The symbols move the states like this.
from | ψ τ π ω κ
giv | sug luz - lat -
ful | zus fol zuv tid ped
mip | - keb ped zoz gof
zuv | dev sug - kug luz
rik | nop tid let sor fov
nav | ped nel - dap vug
ver | fam kud buk ful zot
sor | keb gof nel fot fir
ped | ful nub luz duz nav
luz | zuv giv - beg -
geb | zoz fot dap veg lar
nub | fol ped giv fov nel
beg | kug lat - vug -
fot | rit geb ziv zaf nat
lat | let beg - kem -
veg | pip zaf tus ver dev
kem | nel vug - gon -
vid | - pip fir ven zaf
vug | nav kem - vib -
buk | lar mok - zuv tuk
tid | det rik kug gof duz
nop | - det vak keb rik
pip | - vid mep fam veg
das | fir tus - mok piz
vak | kud zot mel nub let
det | - nop zot mip tid
mok | nat buk - sug mel
tus | mep das - buk goz
fam | - ven lar zus ver
zus | - vas dev det ful
nel | nub nav - ziv kem
gof | mip sor nav geb mep
keb | - mip nub rit sor
duz | tid fov beg mep dap
kud | ven ver mok fol vak
gon | ziv vib - piz -
fol | vas ful sug rik nub
zoz | - rit duz pip geb
kug | zot let - nav beg
ven | - fam nat vas kud
rit | - zoz fov vid fot
zot | ver vak tuk ped kug
mep | gof fir vug lar tus
nat | fot lar gon duv mok
let | vak kug - nel lat
dap | duz ziv - tus vib
fir | sor mep kem nat das
duv | zaf dev piz vak sug
fov | rik duz lat fir ziv
goz | tus piz - tuk -
mel | mok tuk - giv -
tuk | buk mel - luz -
ziv | fov dap - das gon
vib | dap gon - goz -
lar | geb nat vib dev buk
zaf | vid veg das kud duv
dev | veg duv goz zot zuv
sug | duv zuv - let giv
vas | - zus duv nop fol
piz | das goz - mel -

The rows follow the links: the fewer symbols apart two states are, the more alike their rows tend to be.

Each row is also shifted at random along 6 hidden directions that mean nothing.

Known rows, each with its state:
[  6  10  29  12  11   0   0  -5   3   2 -11   4  -2  -9   4  -4   1  21 -13 -17   2  26  -5  22  -5  -3  -2 -14  29   0  -9  11 -18   5   2 -10   9  -8 -11   0  21 -12   5 -17 -35  11 -11   1  21 -12  18  21 -20 -18  20  -5   8   7  -2   4 -20 -13   2   2]: keb
[  6  -5  -1   3   8   7   3   3  -6  10   7   5   7   0   8   7  10   3  10  -7   6  -3  10 -26   5  11  -6   2  -7 -15   9  19   2  -7 -23 -10  15  -7   3   7 -18 -10   5  -5  47  -9  10   4   1 -14 -13 -11  16  14  16  -7   5   6   1  12   4   4   6 -19]: fam
[ -8  -6 -26 -11 -10  -8   2  -1   4  -5   5  -1   0   7  -7  -9 -14 -15  10  19  -8 -18   0 -15   5   0   2  15 -26  13   7 -13  15  -2   8  15  -9   9   5 -16  -7   9   0  16   6  -9   1   1 -15  17  -8 -21  11  10 -22   3   1   1   6 -10  13  10  -4  -1]: beg
[ 14  -1  15  12  16   6   2  -6  -1   1  -2  11 -16 -20   2  -1   5  15   1  -3 -10  21  -1  -2   9   1  14  -9  13  -1  10   6  -6   0  -7 -15  16   1   6 -11  15 -11   8  -3 -13   3  -8   9   6  -7  -5  -1  -4  -2   9  -4   2   1   4   9  -9   5   5  -7]: geb
[ -2   0   9   1  -3   8  11  19   7   4  -3 -19 -22 -13   2  -3   4  10  -8  17 -29   4  15  -7 -16  17  55 -17 -12   5  17 -24  13  11   6  15   3   3  25 -18  25  14   1  -5 -10  -3   1  -8 -25   1 -22 -26 -14  12  -6  21   4  -5 -14   0 -17  24   3 -13]: fot
[ -5  -5 -11  -5   0  -6   6 -14  -1  -3  -7  12  -1   9   5  -6   1   5   0  -4   3   6 -13  -2   5  -6 -10   6  -4   4  -2   1  -6  -8  -1  -2  10  -6 -19 -13   0  -9  -2  10  -4 -17  -7   4   6  -5   1  -7  13  -1   0 -16  10  13  -1  -5   7  -1  -1   4]: ful
[  3  -7 -16  -1  -1  -2 -10 -16   3  -4   2   9   9  -7  -2   2  -2 -15  15   0  11   6  -8   1  19 -19 -17   5   4  -5  -5   3  -1 -12   3  -5   2   9 -14  14 -14  -9   7   7   8 -12   5  10  16  -8  -2  10  25  -4 -13  -2  -3   0  12 -10  11   7   1  11]: zuv
[ -3  -4   0  -5  -3 -12   3   3  12  -3 -10  -3  -1   2  10 -19 -12   6   1   1 -19  19   1  -9  -8  -6  -5  -5   3   6  -8  -8   4   5  13  21   8   2 -10 -31  19  -5  13   0 -21 -10   7  -7   5 -12  -2 -28  -2 -12   7  13   8  15  -4 -18 -12   8  11 -13]: zaf
[ -2  -3  -1  -1  -6  -2  -7  -5  -8   8  -6   3  11  17   6   5   6   4  -4 -19   6   4  -2  -9  -5  -2 -25   2  11 -11 -14  13  -4   4  -4   8  11  -7 -10  -1  -2  -7  -6  -8  10  -6   6 -12  14 -20   3  -3   1  -1  18   0   5   6  -4  -4   1 -12   3  -7]: nub
[  2  -2  -6   2  -7  37  -7  -6 -18  32   0   3 -16   9  -9  21  19  11  -5  -4 -26  -7  20 -24  -2  25  53  -5 -14 -26  15   4  13  18  -6  14  21  -5  26 -10  10   5 -17 -19   5 -22  -3 -12  -9 -20 -31  -5   3  36   6  13   8 -17 -12   4  -9  14  -4  -6]: nel
[  9  -1   0   4   5  -5  -5  -2   3  -9   2   0  -2 -14  -3   2  -4  -7   6   3  11   2  -6  12  10 -10  -4  -1  10   5   1   0  -3  -6  -1 -15  -9   8  -1  19  -4  -3   5   7  -1  12  -5  12   4   7   5  16   0  -5 -10  -3 -10  -5  13   3   6  -2  -1  10]: buk
[-11   0 -10  -2  -8 -31   8 -15   4  -4 -27  -5 -16  -3  18 -15  -2  12 -16  -8 -11  30 -28  -4  -4   1  16 -17   9  13  10 -19  -9 -11  -6   2  18 -18 -23 -11  19 -13  -8  18  -2 -15  -9   0  19 -27 -10 -41  -3   7  -7 -13  25  11  -4  -2   0   8  -3 -10]: tid
[-10   0   1  -6 -11  11  12  17  -2   7 -13 -16  -9   4   2  16  22   8 -16   2   6  -7  16  15 -13  23  58 -19 -18  -7  15 -11   7   9  -2  10   1  -9   3  28  -4  16 -18 -10   5 -12  -4   5 -12 -11 -16  11  -1  22  -8   7  15 -10 -10   5  -8  15  -5  11]: fol
[ -3   1 -14   0  -3  10   0 -16  -8   5  13  12   1   7  -2   3   4  -6   5  -2  -3  -9 -14 -17   8  -7 -25  20  -9  -6  -4  -2  -5 -14  -2  -8   0   0  -3 -13  -6  -3  -7  15  15 -10   5  -5  -6   6  -1  -8  18   4  -5 -14 -13   3 -10   4  16  -2  -4   2]: duz
[-12   3 -12  -1 -17  -7  -2 -20  -1   6 -16   1  -8  13   6 -13  -7   8 -14  -9 -28  23 -19  -9  -8  -6  -3  -2   7   2 -12 -18  -4   0  16  22  15  -7 -18 -39  32  -7  -7   5 -29 -20  -2 -20  13 -21  -5 -33  -5  -3   0   4  10  10 -16 -15  -6   3   2  -6]: fov
[  4   6  -1   4   1  25 -12  -1  -2   7  31   2  19   5 -17  11  -5 -21  16   7   2 -28  13  -6   5 -11 -36  21  -7 -14 -14   7   5  -1   8  -1 -21  16  18   2 -17   7   7  -7  11  10  18 -12 -11  22  12  23  11  -8   2  11 -32 -10  -4  -2   7  -7   1   5]: mel
[  2   2   1   5   0  -1  -1  -3  -3  -3   3  -2 -13 -11  -3   2   0  -1  -1   7  -7  -1  -9   1   2   1  17  -3   2   8  11 -10  -1  -3  -2 -11  -4   1  12   0   5   5  -5  11  -2   9  -9   3  -7  10  -5  -4  -7   7 -14  -4  -5 -10   1  10   4   2  -5   4]: tus
[-19  -1  -8 -11 -15 -29  11  14  10  -4 -14 -24   4  12  15 -14  -6   1 -14  -2  -4   3  -4 -10 -23  11   4 -10 -12  17   2 -17   4  -2  -2  21   1 -16  -9  -8   1   4  -3   6  20  -6   9 -13   0 -12  -6 -43  -9   5   3   3  18  10  -8  -6  -4   3   1 -21]: vas

From each start, follow one symbol. Which state do you reach?
Answers are names.
start [  8   3  12   6  14   3  11  10  -3  -5  19   2 -10  -5  -1  -7  -2   8   3  12 -15 -13   0 -19  -6   5  -9  13  -8  10   7   0   0  -3  -7 -12  -5   3  28 -30   7   9   2  11   9  18   2  -5 -28  30   1 -19 -12  -1   6  -7 -17   2  -6  17   6  -5   0 -18]
κ	mep
start [-10  -7 -12  -9 -17  -9   3  10   3   3 -17 -16  -3   4   7   4   9  -2  -7   0  -4   3   8  -6  -8  11  35 -19  -8  -3   6 -12  11   6   1  24   8  -5  -5  11   3   4  -5  -5  12 -18   5  -3   2 -26 -20 -18   2  15  -6  15  18  -2  -2 -12  -4  16   2  -4]
ω	nub
start [-15   9   2  -2 -10 -13   3   2   5  -2 -10 -18  21   4  10   9   9  -7 -15 -19  34   6 -11  25 -11  -4 -17 -15  14  -9 -12  -3 -14 -13  -6  -6  -6 -17 -32  53 -21  -5  -7  -4  26  -2   9   2  25 -26  13  20   6  -4   3 -10   7   3  -6   2  -2  -8  -3   8]
κ	rik
start [  5 -10   2  -2  11  -7   7   1   2 -10  -1  17   3   4   4 -10  -4   7   9   2   7   2   0  -2   8  -5 -19  10  -3   8  -2  15  -2   0  -1  -4   4   3 -10 -15  -3  -3   8   5  -9   1  -4  12  -1  10   8   0   5 -11   6 -11   3  13   8  -1   5  -6   4  -1]
τ	kud
start [ -1   2   0   0  -2 -38  -4 -10   0 -14 -20   1  -6   1   6 -15 -16   6  -9  -7   3  16 -24   9   2  -1 -10  -8  21  23   0   1  -8  -1  -6  -5   2  -9 -14  -1  10 -11  -3  10 -16  16 -17   3  21  -3  10 -15 -24  -8  -3 -13  14   2  17   2   2 -20  -7  -2]
ω	goz
start [-13   7 -13  -5 -17 -22  -8  -6   1  -4  -4 -12  16  14   1  -4 -12 -14  -7  -9   7  -2 -17   4  -7  -8 -31   1   8   5 -14  -9  -3  -6   5  10 -10  -5 -16  11  -6  -1  -6   6   8   3   7 -15  18  -8  11  -9  -3  -6  -5   1   0   0  -1  -8   5 -13  -5   2]
τ	vib
start [ 17  -7  21   3  20   1   9  18   4 -12   4   7 -12 -13  -1  -5   1  14   8  11  -1  -1  15   3   4   8  17  -2  -4  13  12  13   2  10  -6 -13  -1   8  17  -9   6   5   9  -2 -12  17 -10  16 -20  22   1   5 -13  -6   7  -3  -1   2  13   9  -3  -2   7  -3]
ω	ver
start [ -2   3   7  -2  -6 -13  -5   5  -6   2  -8  -9  -6  11   4  -1  -2   8 -14  -8 -10   3  -3  -3 -13   7   4  -6  10   5  -1  -3   1  11  -3   8   2  -7   6  -8  16   4  -9  -6  -7  12  -4 -15   2  -3  -1 -16 -26   5   7   3   4  -4  -2   3  -5 -13  -4 -11]
τ	dap
start [ -2  -2  -9   1  -2 -16  -2 -11   8 -13  -6   2   2 -13   7  -7  -6 -11   6   1   7  17 -19   3   9 -22 -22  -3  14   7  -5 -11  -9 -18   3  -7   0   5 -21   5  -2 -11   9  18   1  -6   4   7  16  -7   4  -7  14 -14 -13  -5  -2   6   4  -8   8   5   3   4]
ψ	geb
start [  5  -5   6  -1   5   2  -3   1  -1   7  -7   7   8   9   6   0   4  10   3 -14   2  12   9  -9  -2   0 -14  -3   8 -11  -9  19  -1   9  -3   7  16  -3  -6  -7   4  -8   5 -15  -1  -5   5  -3  14 -18   2   0   0  -5  23   5   9  10  -1  -6  -6  -4   9 -10]
κ	vak
start [  1  -3 -17  -1  -2  30  -9 -26 -15  17   6  24  -8   6 -10  15  12   3   6  -3  -8  -5  -1 -10  16   2  18  11 -10 -18   5   9   0  -3   0  -4  16  -1  -3  -8  -2  -9 -12   0  -8 -25 -10   4   2  -8 -14  13  25  19  -7  -7   3  -4  -2   0   6  10  -5  13]
κ	vug
start [  1  -4  -5  -7   5 -12   1  -2  -2 -14   2  10  22  15   4   3   2  -9   8  -8  37 -14 -13  10   9 -15 -53  17   2   3 -15  17 -11 -11  -5 -16 -12   1 -20  20 -30  -3  -4  12  17   9   3  10   6  14  23  21  11 -14   3 -23  -9  10  11   3  21 -23  -4  12]
τ	nub
start [ 10   1  11   8  13 -17  -4  -7  -1 -10   1   7   0  -5   8  -7  -7   5   1 -11   4  12 -19  -6   5 -13 -41   4  25   7  -6  10 -14  -9  -9 -19   2  -2  -4 -11   7 -11   5   9   0  19  -1  -1  10   6  13 -11 -11 -14  11 -15  -8   9   6   8   7 -19   3 -10]
τ	fir
start [  2  -5  11  -9   1   2   5  30   8  -8   7 -17   9   0  -2   9   7  -6   5  10  16 -20  21  11  -6   4   5  -4 -10   0   0  -1   8  11   1   6 -21  11  14  26 -14  20   3  -8  13  16  11   4 -21  14   3  18  -8  -4  -2  16 -13  -9   5  -1   1   2   3   4]
ω	vak
